Here is a tiny trained network, its code and every weight. The questions are about switching its units off for an input and a class, where a switched-off unit gives its printed mean instead of its output.

import numpy as np


def w(rows, s, z=0):
    codes = np.array(rows[::2]) - 128.0
    scale = np.full(codes.shape[1], s)
    scale[-1] = z or s
    return codes * scale


def f(y):
    return np.maximum(y, 0)


def log_softmax(a):
    a = a - a.max(-1, keepdims=True)
    return a - np.log(np.exp(a).sum(-1, keepdims=True))


def net(x, mask):
    res = np.array(x, float).reshape(1, 8) / 4 @ E
    y = f(res @ A[0][:, :-1].T + A[0][:, -1])
    res = res + np.where(mask, y, B[0][:, -1]) @ B[0][:, :-1]
    return log_softmax(res[-1] @ U[:, :-1].T + U[:, -1])


A, B = {}, {}
E = w([
[119,129,135],'x0',
[126,129,125],'x1',
[52,2,147],'x2',
[125,132,131],'x3',
[128,125,128],'x4',
[149,120,55],'x5',
[57,141,93],'x6',
[195,117,173],'x7',
],0.0079)
A[0] = w([
[41,73,93,25],'N0',
[179,241,104,36],'N1',
[80,167,208,140],'N2',
[127,248,102,32],'N3',
[43,157,125,118],'N4',
[23,177,109,103],'N5',
[114,254,133,47],'N6',
[142,176,118,78],'N7',
[91,141,59,254],'N8',
[80,76,134,55],'N9',
[129,197,120,81],'N10',
],0.0098,0.0064)
B[0] = w([
[110,59,94,171],'N0',
[78,52,143,198],'N1',
[90,219,69,175],'N2',
[93,54,156,180],'N3',
[229,137,174,174],'N4',
[213,94,129,184],'N5',
[123,36,85,181],'N6',
[83,60,85,150],'N7',
[193,211,254,254],'N8',
[128,76,26,159],'N9',
[117,45,59,160],'N10',
],0.009,0.0069)
U = w([
[180,125,215,202],'0',
[26,1,99,3],'1',
[206,138,210,122],'2',
[133,160,188,194],'3',
[113,193,188,193],'4',
],0.0095,0.0059)

Each question gives the input, the list of numbers given to net, and the class t.
The units are the neurons (one row each of A and B). Each row of codes is followed by its name. A weight is (code - 128) times the scale printed after its matrix; where a second scale follows, it is the last column's (A, B and U).
mask holds one flag per neuron, in row order. A switched-off neuron (its flag False) gives its mean, the last column of its row in B, instead of its output. The means were averaged over made-up inputs and are rounded, as every weight is.
A unit's drop is (log p(t) with every unit on - log p(t) with that unit switched off) / (log p(t) with every unit on - log p(t) with every unit switched off).
The circuit of an input: a set's keep is (log p(t) with only the set's units on - log p(t) with every unit switched off) / (log p(t) with every unit on - log p(t) with every unit switched off). Starting from all 11 units, units are removed one at a time, each time the one whose removal leaves the highest keep (on an exact tie, the one counted first), for as long as the keep stays at least 0.8.
units of the circuit, in order: the units of the circuit, biggest drop first
k most important neurons: the k neurons with the biggest drops, biggest first
drop of u: that unit's drop, to one decimal
input [2,5,6,-6,3,-6,-2,-8], class 0: units of the circuit, in order	[N4]
input [3,-6,5,7,7,6,8,6], class 2: 2 most important neurons	[N8; N1]
input [-2,0,6,6,-7,-5,8,-1], class 2: units of the circuit, in order	[N4; N5]
input [5,-6,-8,5,4,3,-8,5], class 1: 2 most important neurons	[N1; N8]
input [0,6,7,6,6,-7,-7,-1], class 1: 3 most important neurons	[N8; N9; N4]
input [1,4,4,-4,1,7,4,-3], class 4: 2 most important neurons	[N8; N6]
input [7,-1,3,-7,-5,-1,5,-2], class 2: 3 most important neurons	[N4; N5; N8]
input [-7,5,5,6,0,-6,7,-7], class 0: 3 most important neurons	[N4; N8; N5]
input [6,0,-7,-7,-2,6,4,-6], class 1: 4 most important neurons	[N6; N1; N3; N10]
input [8,-4,-7,5,6,4,1,-3], class 1: drop of N8	-0.1
input [3,0,-8,-3,7,-8,-6,6], class 1: drop of N10	0.1
input [8,8,-8,-7,-1,6,-7,-2], class 1: drop of N8	0.0
